Below are the code and all the weights of a small trained network. Each question names an input and a class and asks about switching units off, where a switched-off unit gives its printed mean instead of its output.

import numpy as np


def w(rows, s, z=0):
    codes = np.array(rows[::2]) - 128.0
    scale = np.full(codes.shape[1], s)
    scale[-1] = z or s
    return codes * scale


def f(y):
    return y / 2 * (1 + np.tanh(0.7978845608 * (y + 0.044715 * y**3)))


def log_softmax(a):
    a = a - a.max(-1, keepdims=True)
    return a - np.log(np.exp(a).sum(-1, keepdims=True))


def net(x, mask):
    res = np.array(x, float).reshape(1, 2) / 4 @ E
    y = f(res @ A[0][:, :-1].T + A[0][:, -1])
    res = res + np.where(mask, y, B[0][:, -1]) @ B[0][:, :-1]
    return log_softmax(res[-1] @ U[:, :-1].T + U[:, -1])


A, B = {}, {}
E = w([
[31,23,5,200,125,51,85],'x0',
[90,240,135,236,140,21,248],'x1',
],0.012)
A[0] = w([
[144,91,90,129,123,186,103,67],'N0',
[140,126,154,65,90,178,50,253],'N1',
[128,144,151,141,117,101,164,138],'N2',
[98,60,158,83,109,130,120,47],'N3',
[63,129,28,145,141,57,98,196],'N4',
[198,164,178,97,119,192,107,49],'N5',
[131,65,113,44,140,207,61,131],'N6',
[220,174,188,29,118,164,100,86],'N7',
[192,137,167,52,144,166,136,176],'N8',
[122,9,57,139,119,181,94,114],'N9',
[76,115,55,234,135,108,100,164],'N10',
[111,106,119,116,110,139,88,162],'N11',
[147,225,152,186,169,39,183,160],'N12',
[118,184,137,160,178,82,192,170],'N13',
[94,57,77,131,122,170,35,168],'N14',
],0.011,0.0056)
B[0] = w([
[84,97,156,108,149,143,137,165],'N0',
[149,85,87,157,250,161,64,221],'N1',
[115,172,193,118,83,128,177,163],'N2',
[115,104,167,113,134,154,99,157],'N3',
[157,97,62,77,115,94,208,227],'N4',
[195,158,105,196,176,35,179,195],'N5',
[98,87,172,119,183,181,59,236],'N6',
[189,216,13,207,153,76,117,225],'N7',
[224,184,67,176,183,132,108,206],'N8',
[2,170,113,74,157,137,59,216],'N9',
[222,124,103,65,131,72,177,223],'N10',
[66,111,116,113,191,165,69,163],'N11',
[114,96,199,70,44,182,91,250],'N12',
[112,100,209,81,8,165,175,215],'N13',
[76,225,66,92,157,165,72,221],'N14',
],0.0089,0.021)
U = w([
[212,137,52,211,208,117,109,169],'0',
[59,101,113,109,186,207,73,121],'1',
[98,62,194,215,164,19,117,4],'2',
[231,15,129,91,97,51,175,105],'3',
[34,130,177,234,133,7,97,25],'4',
[127,151,15,112,141,23,126,117],'5',
[56,108,218,118,82,231,116,160],'6',
[204,188,140,160,93,135,123,128],'7',
],0.011,0.012)

Each question gives the input, the list of numbers given to net, and the class t.
The units are the neurons (one row each of A and B). Each row of codes is followed by its name. A weight is (code - 128) times the scale printed after its matrix; where a second scale follows, it is the last column's (A, B and U).
mask holds one flag per neuron, in row order. A switched-off neuron (its flag False) gives its mean, the last column of its row in B, instead of its output. The means were averaged over made-up inputs and are rounded, as every weight is.
A unit's drop is (log p(t) with every unit on - log p(t) with that unit switched off) / (log p(t) with every unit on - log p(t) with every unit switched off).
The circuit of an input: a set's keep is (log p(t) with only the set's units on - log p(t) with every unit switched off) / (log p(t) with every unit on - log p(t) with every unit switched off). Starting from the 12 units with the biggest drops (on a tie, the unit counted first), units are removed one at a time, each time the one whose removal leaves the highest keep (on an exact tie, the one counted first), for as long as the keep stays at least 0.8.
units of the circuit, in order: the units of the circuit, biggest drop first
top k neurons: the k neurons with the biggest drops, biggest first
drop of u: that unit's drop, to one decimal
input [0,1], class 6: units of the circuit, in order => [N7, N1]
input [0,7], class 6: units of the circuit, in order => [N12]
input [2,1], class 3: units of the circuit, in order => [N7, N14, N9]
input [1,1], class 3: units of the circuit, in order => [N14, N9]
input [-1,1], class 6: top 2 neurons => [N7, N10]
input [0,2], class 6: top 3 neurons => [N7, N5, N10]
input [-7,7], class 6: top 3 neurons => [N12, N13, N10]
input [-1,-3], class 0: top 2 neurons => [N12, N13]
input [-7,-3], class 0: drop of N4 => 0.0
input [1,2], class 3: drop of N14 => 0.1
input [2,8], class 3: drop of N10 => 0.4
input [-6,6], class 6: drop of N13 => 0.4
